Below is a small trained network, with its code and all its weights. Each question gives an input and a class and asks what happens when units are switched off, that is, made to give their printed mean instead of their output.

import numpy as np


def w(rows, s, z=0):
    codes = np.array(rows[::2]) - 128.0
    scale = np.full(codes.shape[1], s)
    scale[-1] = z or s
    return codes * scale


def norm(h):
    return h / np.sqrt((h * h).mean(-1, keepdims=True) + 1e-5)


def f(y):
    return np.maximum(y, 0)


def log_softmax(a):
    a = a - a.max(-1, keepdims=True)
    return a - np.log(np.exp(a).sum(-1, keepdims=True))


def net(x, mask):
    res = np.array(x, float).reshape(1, 4) / 4 @ E
    u = 0
    for l in range(2):
        y = f(norm(res) @ A[l][:, :-1].T + A[l][:, -1])
        res = res + np.where(mask[u : u + 15], y, B[l][:, -1]) @ B[l][:, :-1]
        u += 15
    return log_softmax(norm(res)[-1] @ U[:, :-1].T + U[:, -1])


A, B = {}, {}
E = w([
[122,228,174,142,58,66,86,90,247,182,153,10],'x0',
[220,36,127,97,176,2,135,148,169,95,237,38],'x1',
[125,144,37,28,55,16,194,128,53,186,152,125],'x2',
[70,143,165,170,176,42,124,149,117,137,121,131],'x3',
],0.0075)
A[0] = w([
[155,98,96,93,139,96,128,166,29,156,138,147,4],'0.n0',
[122,112,145,164,182,131,73,119,169,102,186,159,171],'0.n1',
[126,74,83,93,242,157,162,160,121,110,191,121,29],'0.n2',
[136,163,117,121,130,145,152,152,138,147,110,194,98],'0.n3',
[156,83,128,105,129,97,159,167,131,95,175,67,31],'0.n4',
[75,116,104,151,135,184,158,157,69,173,92,173,179],'0.n5',
[159,118,131,123,80,195,68,125,155,160,167,126,128],'0.n6',
[109,86,113,164,138,170,133,163,62,105,136,222,96],'0.n7',
[156,175,178,230,140,195,123,135,122,117,46,120,193],'0.n8',
[116,117,120,107,162,114,155,110,117,73,145,128,31],'0.n9',
[153,144,152,143,118,92,88,147,111,114,122,141,7],'0.n10',
[173,52,88,143,188,98,167,127,72,1,145,161,112],'0.n11',
[68,198,159,131,98,148,173,99,138,161,100,150,72],'0.n12',
[110,159,148,83,51,155,176,136,136,121,140,179,121],'0.n13',
[173,76,176,133,137,131,111,120,196,82,154,122,113],'0.n14',
],0.0086,0.0031)
B[0] = w([
[169,85,200,95,151,123,248,103,181,208,107,160,177],'0.n0',
[105,111,128,150,148,240,115,90,145,96,86,62,208],'0.n1',
[158,175,182,146,125,110,98,193,101,138,6,108,192],'0.n2',
[70,105,184,135,135,94,159,104,117,108,126,124,169],'0.n3',
[180,130,105,135,109,80,142,109,90,103,172,214,179],'0.n4',
[107,81,79,98,158,104,137,65,219,134,184,86,237],'0.n5',
[101,146,204,168,175,87,106,138,135,139,103,140,172],'0.n6',
[98,62,78,185,131,122,149,92,146,68,240,177,235],'0.n7',
[254,207,114,168,168,90,90,129,64,161,185,170,255],'0.n8',
[87,165,135,72,114,153,103,148,153,140,73,144,145],'0.n9',
[148,133,166,92,138,172,154,129,79,101,150,146,131],'0.n10',
[157,248,151,157,93,221,92,166,102,176,49,141,236],'0.n11',
[175,107,162,122,67,211,117,134,135,152,63,96,205],'0.n12',
[83,124,175,104,180,41,87,144,140,173,98,122,182],'0.n13',
[57,118,141,174,158,153,165,70,152,95,115,67,200],'0.n14',
],0.0066,0.0093)
A[1] = w([
[137,128,119,116,140,103,118,117,106,107,165,47,117],'1.n0',
[103,97,109,167,181,171,81,112,170,60,207,139,129],'1.n1',
[105,87,123,107,123,139,149,149,109,129,121,148,62],'1.n2',
[112,165,139,137,137,152,88,138,127,114,144,150,130],'1.n3',
[133,96,132,153,125,124,127,148,167,52,158,104,43],'1.n4',
[52,138,104,94,84,120,99,126,152,150,87,90,5],'1.n5',
[74,84,80,74,117,101,159,92,131,153,136,172,87],'1.n6',
[110,128,129,134,129,157,119,150,123,168,106,156,173],'1.n7',
[149,126,139,122,124,97,154,143,84,114,80,114,116],'1.n8',
[166,132,124,115,111,91,154,185,113,116,158,132,201],'1.n9',
[153,156,129,113,92,158,145,142,103,70,114,117,81],'1.n10',
[133,160,137,66,110,124,151,180,103,172,102,118,25],'1.n11',
[142,130,86,101,83,64,126,115,112,119,245,134,61],'1.n12',
[148,90,145,119,160,132,122,136,91,95,135,171,199],'1.n13',
[116,85,125,129,134,163,111,200,115,79,84,99,29],'1.n14',
],0.013,0.0024)
B[1] = w([
[109,140,151,144,188,201,120,86,149,76,123,98,163],'1.n0',
[105,118,50,19,49,59,185,146,86,186,159,157,251],'1.n1',
[89,79,143,159,181,128,123,124,219,99,203,52,144],'1.n2',
[168,111,151,132,123,133,140,196,115,69,45,131,183],'1.n3',
[65,38,125,71,144,73,183,99,131,110,162,118,160],'1.n4',
[120,54,69,94,138,143,189,224,83,171,110,254,172],'1.n5',
[119,153,157,186,180,153,103,27,168,47,139,44,192],'1.n6',
[102,107,119,69,133,53,124,161,165,91,197,73,179],'1.n7',
[77,130,72,103,89,149,73,130,124,105,193,183,154],'1.n8',
[96,137,115,126,109,163,156,192,80,182,74,162,154],'1.n9',
[71,126,136,155,122,85,63,76,162,111,158,115,142],'1.n10',
[91,71,39,84,103,106,164,102,59,139,157,173,179],'1.n11',
[225,188,188,202,133,200,33,191,135,99,76,133,169],'1.n12',
[116,106,134,97,56,90,97,161,107,216,77,137,175],'1.n13',
[207,240,233,215,113,105,50,178,168,81,133,86,153],'1.n14',
],0.008,0.012)
U = w([
[112,98,39,45,72,98,184,172,58,231,122,248,237],'0',
[213,229,226,200,125,160,38,202,131,102,63,93,119],'1',
[60,83,142,112,190,109,191,1,208,82,189,27,1],'2',
],0.012,0.00059)

Each question gives the input, the list of numbers given to net, and the class t.
The units are the neurons (one row each of A and B). Each row of codes is followed by its name. A weight is (code - 128) times the scale printed after its matrix; where a second scale follows, it is the last column's (A, B and U).
mask holds one flag per neuron, layer by layer. A switched-off neuron (its flag False) gives its mean, the last column of its row in B, instead of its output. The means were averaged over made-up inputs and are rounded, as every weight is.
A unit's drop is (log p(t) with every unit on - log p(t) with that unit switched off) / (log p(t) with every unit on - log p(t) with every unit switched off).
The circuit of an input: a set's keep is (log p(t) with only the set's units on - log p(t) with every unit switched off) / (log p(t) with every unit on - log p(t) with every unit switched off). Starting from the 12 units with the biggest drops (on a tie, the unit counted first), units are removed one at a time, each time the one whose removal leaves the highest keep (on an exact tie, the one counted first), for as long as the keep stays at least 0.8.
circuit, biggest first: the units of the circuit, biggest drop first
most important unit: the unit with the biggest drop
top k neurons: the k neurons with the biggest drops, biggest first
k most important neurons of layer l: the k neurons of layer l with the biggest drops, biggest first
drop when u is switched off: that unit's drop, to one decimal
input [-2,-2,-7,1], class 0: most important unit	1.n1
input [1,5,7,-5], class 1: top 2 neurons	(1.n12, 1.n1)
input [-8,0,-8,0], class 0: top 3 neurons	(0.n7, 1.n1, 0.n5)
input [-7,1,-3,-6], class 1: 2 most important neurons of layer 0	(0.n11, 0.n2)
input [0,-1,7,5], class 2: top 2 neurons	(1.n6, 0.n8)
input [8,-7,1,4], class 0: 2 most important neurons of layer 1	(1.n5, 1.n6)
input [-7,0,-8,0], class 0: 3 most important neurons of layer 0	(0.n7, 0.n5, 0.n12)
input [7,1,-6,8], class 2: 3 most important neurons of layer 0	(0.n11, 0.n2, 0.n14)
input [0,7,-3,-8], class 1: 3 most important neurons of layer 0	(0.n2, 0.n11, 0.n7)
input [7,2,6,-1], class 1: top 2 neurons	(1.n12, 0.n11)
input [0,-5,7,0], class 2: top 2 neurons	(1.n6, 0.n11)
input [-8,-1,-8,7], class 0: 2 most important neurons of layer 0	(0.n7, 0.n5)
input [0,-1,-6,6], class 0: top 2 neurons	(1.n1, 0.n11)
input [6,2,-8,8], class 2: circuit, biggest first	(0.n11)
input [-4,-6,1,-4], class 2: top 2 neurons	(1.n6, 0.n5)
input [4,3,4,2], class 1: drop when 1.n12 is switched off	0.5
input [0,-5,5,-6], class 2: drop when 1.n6 is switched off	0.6
input [6,8,4,-5], class 1: drop when 1.n12 is switched off	1.9
